Here are made-up elements, facts about them, and rows of numbers that follow some of those facts. Name the element behind each unnamed row.

Named rows:
[ -1  16  -9 -12  -8 -25   7  11  11   0   1  -2   4   0  16  48   3 -10
 -16   9   7  -7  19  -1 -19  -3 -13   8  -3  -5   1   7]: q405
[  5  15   4 -20  15   3 -12   4  21 -13  13  -1  -5  -2  31  22  -8  15
 -46  22   7   3   6   0   3  41 -22  17  -7   2  12  -1]: q819
[ -3   7   9 -11   5 -37 -15  19  11   5 -15   3  -4   1  10 -15  -4   3
   3   4   3  -9  -1   3  -6  -9  -9  -2 -17   7   0   3]: q491
[-12   7  -3  -2  -3 -22   3  12   8   8 -10   5 -14   4  34  13 -12   0
  -4  -7  -4 -16   6   8   3  28 -16 -13  -8   6  -5  -5]: q292
[  4  22 -11 -16   3  43 -18   8   7  12   7  -9 -32   4  21   9   8   4
  16  -1  -1 -19  -5  -9 -13  22  -2  -6  -6  -7   0  -8]: q392
[  6  12   0  10   2 -30   1 -22  11  13   6   2 -30  -2  -2 -17  13 -15
   7  11  -2   9  -8  13   5 -19  -4  12  14 -26  -2  15]: q499
[  2  11   0   3   1 -28  -4 -10  11   4  -4   4 -20  -2   8  -5   6  -6
  -2   7   2   4  -1   9  -3  -9  -7   5   6 -17   0  10]: q14
[-11  13 -10   1   0 -21  16  21   7  -4   3  -3 -11   6  33  21 -17   2
   7 -19   7 -21   8  12   5  15 -16 -18 -10  -4   8  -2]: q322
[ -4  19   0  18   0  18  11 -27  10   0   8  15 -12   0 -16 -65   8 -20
  21  21  20   3 -27   3  20 -18  -4  19  22 -49   3  -1]: q771
[ -5  14  -3 -14  -7  -3   5   7  13   3   0  -1   7   2   9  10  -1  -4
  -8  10  14  -8  15  -5  -4   0 -11  11   8 -10   6   1]: q89
[ -5  10   0  -9  -2 -15  -7   6  12  -3 -11   3  -4   0  16  -2  -3   5
  -6   5   9  -4   9   1  -4   4 -11   1   2  -5   5   2]: q525
[  0  20  -9 -10   4  56 -15  14   1   7   5 -18 -21   2  12 -12  14   3
  35  -2   6 -14   8  -6  -3  27  -4   5   3  -7  -1  -8]: q918
[ -7  14  -5  -9  -6  20   5  15   6   0   1 -12  14   0   1  -1   9  -6
  14   7  18  -7  28  -4   2   6 -11  20  15  -9   1   2]: q10
[ -5  10   1  -8  -2 -19 -10   5  11  -8 -19   6  -1  -2  15  -4  -3  10
  -5   3  14  -1  13   1  -9   2 -11   0   5  -7   7   3]: q178
[ -7   9   6  -6   2   9 -10  19   5   1 -11  -9   4   0   1 -37   5   3
  24   3  12  -6  15   1   7   4  -8  11   4   0   0   0]: q965
[-13   7  -3  -3  -4 -13   6  11   9  10 -10   4 -11   5  32   2 -13   0
  -4  -5  -1 -16   7   4   9  29 -15  -9  -4   3  -3  -7]: q324
[ -5  11   2  -7  -2 -24 -11   3  12 -13 -25   8   0  -4  15  -5  -3  14
  -6   1  17   2  15   1 -13  -1 -11   0   8  -7   8   3]: q693
[ -2   9  -7 -13   0  -3 -13   6  13  -8  -1  -2  -4   5  17  -4   0   3
 -13  16   7  -6   5   4   3  10 -13  -1   3  -7  11   4]: q554
[ -4  11   0   1   1  14  -4   4   5   1  -4  -8  -4  -1   0 -34  11  -2
  23   4  12   0  15   4  10   4  -8  14  16 -13   0   4]: q715
[  0  12  -2   7   3   2  -4  -2   4   3   0  -9 -14  -3  -2 -27  15  -7
  24   5   5   4  11   9   8   1  -7  15  15 -16  -3   8]: q127

How the elements are related:
q696 σ q803; q554 σ q429; q746 σ q42; q260 σ q332
q333 σ q715; q276 σ q696; q505 σ q331; q847 σ q332
q568 σ q10; q171 σ q918; q157 σ q372; q519 σ q333
q361 σ q331; q539 σ q781; q692 σ q429; q663 σ q319
q233 σ q127; q585 σ q429; q379 σ q141; q193 σ q332
q912 σ q965; q479 σ q587; q492 σ q319; q896 σ q10
q909 σ q352; q331 σ q965; q220 σ q10; q918 σ q802
q651 σ q682; q66 σ q319; q127 σ q715; q843 σ q918
q217 σ q141; q312 σ q965; q615 σ q233; q396 σ q331
q141 σ q965; q443 σ q528; q587 σ q802; q753 σ q587
q338 σ q965; q194 σ q918; q449 σ q141; q514 σ q42
q10 σ q4; q98 σ q332; q588 σ q803; q982 σ q4
q243 σ q429; q863 σ q965; q572 σ q141; q499 σ q904
q96 σ q715; q316 σ q715; q667 σ q352; q950 σ q802
q714 σ q802; q292 σ q514; q125 σ q233; q512 σ q332
q13 σ q331; q368 σ q696; q317 σ q319; q958 σ q332
q356 σ q918; q466 σ q982; q311 σ q715; q416 σ q692
q781 σ q42; q729 σ q904; q343 σ q352; q384 σ q319
q366 σ q319; q510 σ q4; q575 σ q42; q7 σ q332
q491 σ q682; q819 σ q692; q17 σ q127; q178 σ q319
q659 σ q918; q332 σ q429; q841 σ q802; q693 σ q317
q322 σ q781; q533 σ q312; q136 σ q333; q687 σ q982
q313 σ q127; q392 σ q587; q373 σ q42; q337 σ q331
q84 σ q333; q146 σ q682; q354 σ q514; q14 σ q333
q151 σ q982; q947 σ q331; q904 σ q127; q446 σ q317
q329 σ q510; q581 σ q352; q802 σ q528; q993 σ q333
q710 σ q696; q522 σ q510; q89 σ q4; q596 σ q715
q234 σ q802; q762 σ q982; q771 σ q233; q372 σ q42
q525 σ q352; q278 σ q803; q138 σ q42; q405 σ q10
q682 σ q965; q409 σ q682; q347 σ q312; q82 σ q904
q547 σ q141; q441 σ q352; q324 σ q514; q260 Φ q416
q276 Φ q42; q505 Φ q333; q847 Φ q333; q568 Φ q904
q171 Φ q311; q157 Φ q771; q519 Φ q82; q361 Φ q965
q663 Φ q547; q585 Φ q528; q912 Φ q352; q479 Φ q663
q492 Φ q313; q909 Φ q781; q651 Φ q803; q66 Φ q843
q217 Φ q317; q396 Φ q42; q338 Φ q715; q449 Φ q141
q98 Φ q42; q572 Φ q803; q499 Φ q588; q96 Φ q193
q316 Φ q429; q667 Φ q313; q950 Φ q311; q292 Φ q332
q125 Φ q528; q512 Φ q714; q13 Φ q220; q368 Φ q243
q958 Φ q771; q356 Φ q547; q466 Φ q771; q343 Φ q384
q366 Φ q42; q575 Φ q904; q491 Φ q329; q819 Φ q313
q17 Φ q352; q659 Φ q312; q322 Φ q904; q136 Φ q233
q313 Φ q233; q392 Φ q416; q373 Φ q89; q337 Φ q663
q84 Φ q10; q354 Φ q446; q14 Φ q696; q151 Φ q587
q581 Φ q510; q234 Φ q781; q762 Φ q781; q138 Φ q10
q405 Φ q243; q409 Φ q313; q347 Φ q311; q441 Φ q352

Which element is each row?
No name comes twice in this set of rows, the named rows included.
[  3   6   4  -5  -1 -32 -24 -15  12  17  -4  -3 -26  -7   8 -31  18 -11
 -12  19 -14  -5   4   6  -5 -20  -7  -2  13 -13 -29  14] -> q17
[-10   8  -2  -6  -3 -13   1   9  10   6  -9   4  -9   3  26  -1  -9   1
  -4  -1   3 -12   7   3   4  19 -13  -6  -2   1  -1  -4] -> q746
[ -3   9  -8  -7   3  16 -16  13   5 -15   0 -13  -1   3  12 -14  10   2
   9  11   7  -4  16   8   7  18 -14   4   7  -5   6   6] -> q692
[ -4  11   1   3   0  16  -3  -1   6   4  -2  -8  -5  -1  -4 -43  12  -3
  24   6  13   1  13   4  14  -1  -6  18  22 -18   1   5] -> q333
[ -3   2  11 -21   0 -37 -34  13  13  10 -19  -2  -8  -4  16 -29   7   1
 -13  14 -10 -17   9  -2 -12 -13 -10 -12 -10  11 -28   5] -> q912
[ -5   9  -6  -7   1  23 -11  13   6  -9  -2 -12   3   2   7 -25   8   3
  14   9  12  -5  17   4  11  15 -12   9  13  -6   7   3] -> q429
[  4  20  18  -5  14   7   7 -20  22  16  17   4 -13  -7   5 -18  -4   3
 -23  17  13  12   0  -6  18  18 -10  41  15 -20   5  -4] -> q313
[  0   8 -12 -16   1   4 -17   6  14 -15   7  -5  -4   8  18  -3   1   4
 -21  24   5  -6   1   7   7  14 -15  -3   4  -8  16   7] -> q7
[ -2  19  -9 -12   3  66 -14  13   3   9   5 -17 -16   3   7 -24  14   3
  36  -1   9 -14   9  -8   3  25  -3   9   9 -10   0 -10] -> q587
[ -1  17  -7  -8   3  42 -13  14   2   2   1 -14 -15   1  11 -12  13   3
  30  -2   6 -11  12  -3  -2  23  -6   5   4  -5  -1  -5] -> q802
[ -4   9 -10  -9   1  28 -15  13   7 -14   4 -15   3   5   8 -26   9   2
   7  16  10  -5  15   6  15  18 -13   7  12  -7  10   5] -> q332
[ -5  13  -5  -6  -2   4  -1  15   4  -4  -4 -10   4  -2   8   7  10  -4
  14   4  10  -4  25   2  -4  10 -12  12   6  -4  -1   4] -> q4
[  1  23  -9 -20   1  65 -14   5  10  17  10 -10 -26   6  13 -14   6   4
  19   3   7 -21  -6 -16   0  22   1   2   3 -14   5 -15] -> q843
[ -7  22 -12   0  -8 -10  12   8   7 -20  -1  12  10  -1  14  34   1 -16
  -6  12  18 -10  -1  -2 -20   1 -16   4 -11 -19   1  -3] -> q466

Now the same elements, written a new way:
Some rows with their names:
[ -3  10 -20   8  -3  19 -19   5   2 -14   8  -2 -14  20   5   3   0 -12
   4 -19  -9 -13  13  27 -10   2   9   9  12 -31]: q449
[ -3  11 -21   8  -3  20 -19   5   3 -15   8  -2 -14  21   5   4   0 -11
   3 -20 -10 -14  13  28 -10   2   9   9  12 -32]: q361
[-10  14  12   5 -13  -2 -13  -9   0   2 -25  10 -10 -19   3   4  -2  20
  -3 -25   4   3  19   7 -25  -3   5  21  -7 -15]: q667
[  4  18 -15 -12  -1   1 -11  -9 -13   0  -6   4   1 -23 -17 -16 -28  -3
  -8 -13   4  -3  15  -8  19  21  18  27   4  -5]: q446
[-13  24  15  37 -17   7  -3  22  -1   6  -9  -3 -12  -4 -13 -15 -23  -9
  20  -9  25  13  24  22  -1   5   4   3 -18   6]: q405
[  0 -21  -5   1  -3  -6  21   9 -22  -4  -9 -14 -15 -12   5  42 -65  22
  32   5 -18  -5   5  28 -10  38 -23  -7   5 -15]: q950
[ -2  10 -20   8  -3  19 -19   5   3 -15   7  -2 -14  19   4   4   0 -12
   4 -19  -9 -14  12  27 -10   3  10   9  11 -31]: q217
[  9   4   1  22   3   3   9  -4  -6   7  -4  -3  -5 -20  -1  -9   0  12
 -19 -19  -2   6   7   5  -8 -16 -17  11  18   4]: q136
[ 13   2  -2 -15  -8   6 -10   9  -7   1   2  16  19 -13 -14  -4 -18  -8
   2   0   2  10  13   4  12  10   8  24  -6   2]: q696
[  1  -1  -1   5  -6  -1  -9   5   5  -3 -15  -3 -11   3  11  -5  -9  -5
  17   5  13   1  -5 -11   4   1  -7  18   8 -21]: q585
[-12   4  -6  -7  -6 -22   6  28 -20   3   1  -9   8 -18  28  27 -57  20
  17  22 -16 -23  -6  26 -20  22 -10  -4   1  -6]: q753
[  3  13 -11  -1  -4   2 -10  -4 -10  -3 -11   1  -8 -13  -9  -7 -24  -2
   1 -13   0   0  10  -1  11   9   8  23   1  -5]: q368
[ 18   0  17  -6  15   9 -37   4 -12  -1 -15   6  15  19  10   8  -8  -6
  15   1 -30   8  -3  22  28  -5 -12  25 -30  29]: q781
[ 11   3  -5  19   3   5   7   1  -8   2   0  -5  -6 -12  -2  -9 -10   3
 -10 -12  -3   4   3   5   4 -10 -15  10  16   5]: q316
[ -7  13 -31   6 -16   8 -15   1 -11 -17  20  -7 -18  39   4  15   7 -28
  -5 -17 -21 -19  27  -6 -20  -5 -10   8   2 -27]: q396
[ 32  27 -29   5 -15  28  -9  24  -3  -1  -6  -2 -14  22  -1   0 -17   4
  21 -32  -3 -17   4  26 -11 -24   8  17  14 -29]: q912
[ 15   7   7  15 -21   4 -37 -10  -6 -19 -15 -17  -9  -1  12  10  -7   6
  19 -13 -32  -1  -5  16  24  -2  -6  16 -12  17]: q292
[ 22  -7   1   6   1   9  10  13  -6   6  11   9  19 -15  -8  -7  -4  -2
 -12  -2  -2  15   4   9   7 -13 -16  12  12  14]: q333
[-12   3   8  19 -21   1 -53  -8 -13 -26   7  -9 -25 -13   8  12 -20   7
  30 -21 -33  20 -19   6  29 -26  -3   8  -5   5]: q322
[  1  -7   3   4  -7  -4  -9   6  13  -3 -20  -4 -12   8  19  -7  -3  -8
  24  15  24   2 -12 -24   4   1 -12  19  12 -33]: q512

Name these rows:
No name comes twice in this set of rows, the named rows included.
[ 41  16  -9 -10 -20  18  -3  29  -7  10  -7  12  14  -1 -11  -3 -25   5
  22 -12   4   3   3  12   5 -17   4  25  -1  -2] -> q352
[ 16  -2   1  -4 -32  -4 -24   3 -15 -12   9   0  15  14   2  20   0 -17
   8   3 -31   5  14 -12  11  -8 -21  16 -25  21] -> q42
[-15   4   5  17 -18   1 -47  -5 -12 -23   8  -6 -25 -13   5   9 -22   5
  28 -20 -26  20 -17   5  24 -25  -1   7  -1   0] -> q575
[ 20  -6   3   3  -3   9   6  15  -5   5  11  10  20 -13  -7  -4  -4  -4
  -8   0  -1  14   6  11   6  -9 -12  12   7  11] -> q715
[  7  -5   2 -13 -10  -2  -3  24  -9   2   6  11  21 -10   5  14 -29   1
  13  14  -7   2   3  19  -4   9  -3  10  -7   1] -> q528
[ -1   9 -16   8  -3  15 -17   5   1 -12   4  -2 -13  13   3   2  -4  -9
   5 -16  -7 -10  11  22  -7   2   7  10  10 -25] -> q338
[-39  21  16  40 -19   4 -22  22  -7  -2  13   4 -29 -16 -17 -12 -34  -7
  31 -17  23  33   9  14   4 -18   7  -5 -11  -4] -> q568
[ 14   4  -5  23   6   5   9   1  -7   5   5  -9   0 -18  -1 -15  -6   4
 -17 -11  -2   3   3   5   8  -8 -17   7  23   9] -> q993
[  5  15 -12  -5  -3   2 -11  -6 -10  -1  -6   2   0 -18 -11 -12 -25  -3
  -4 -10   3  -2  13  -4  16  17  13  23   4  -5] -> q178
[ -1  16 -21  -4 -17 -10  -7  -9 -24  -4   2  -3 -10   5 -11   3 -17 -18
  -7  -9 -12  -6  24 -34   2   1 -11  22  -9   0] -> q276

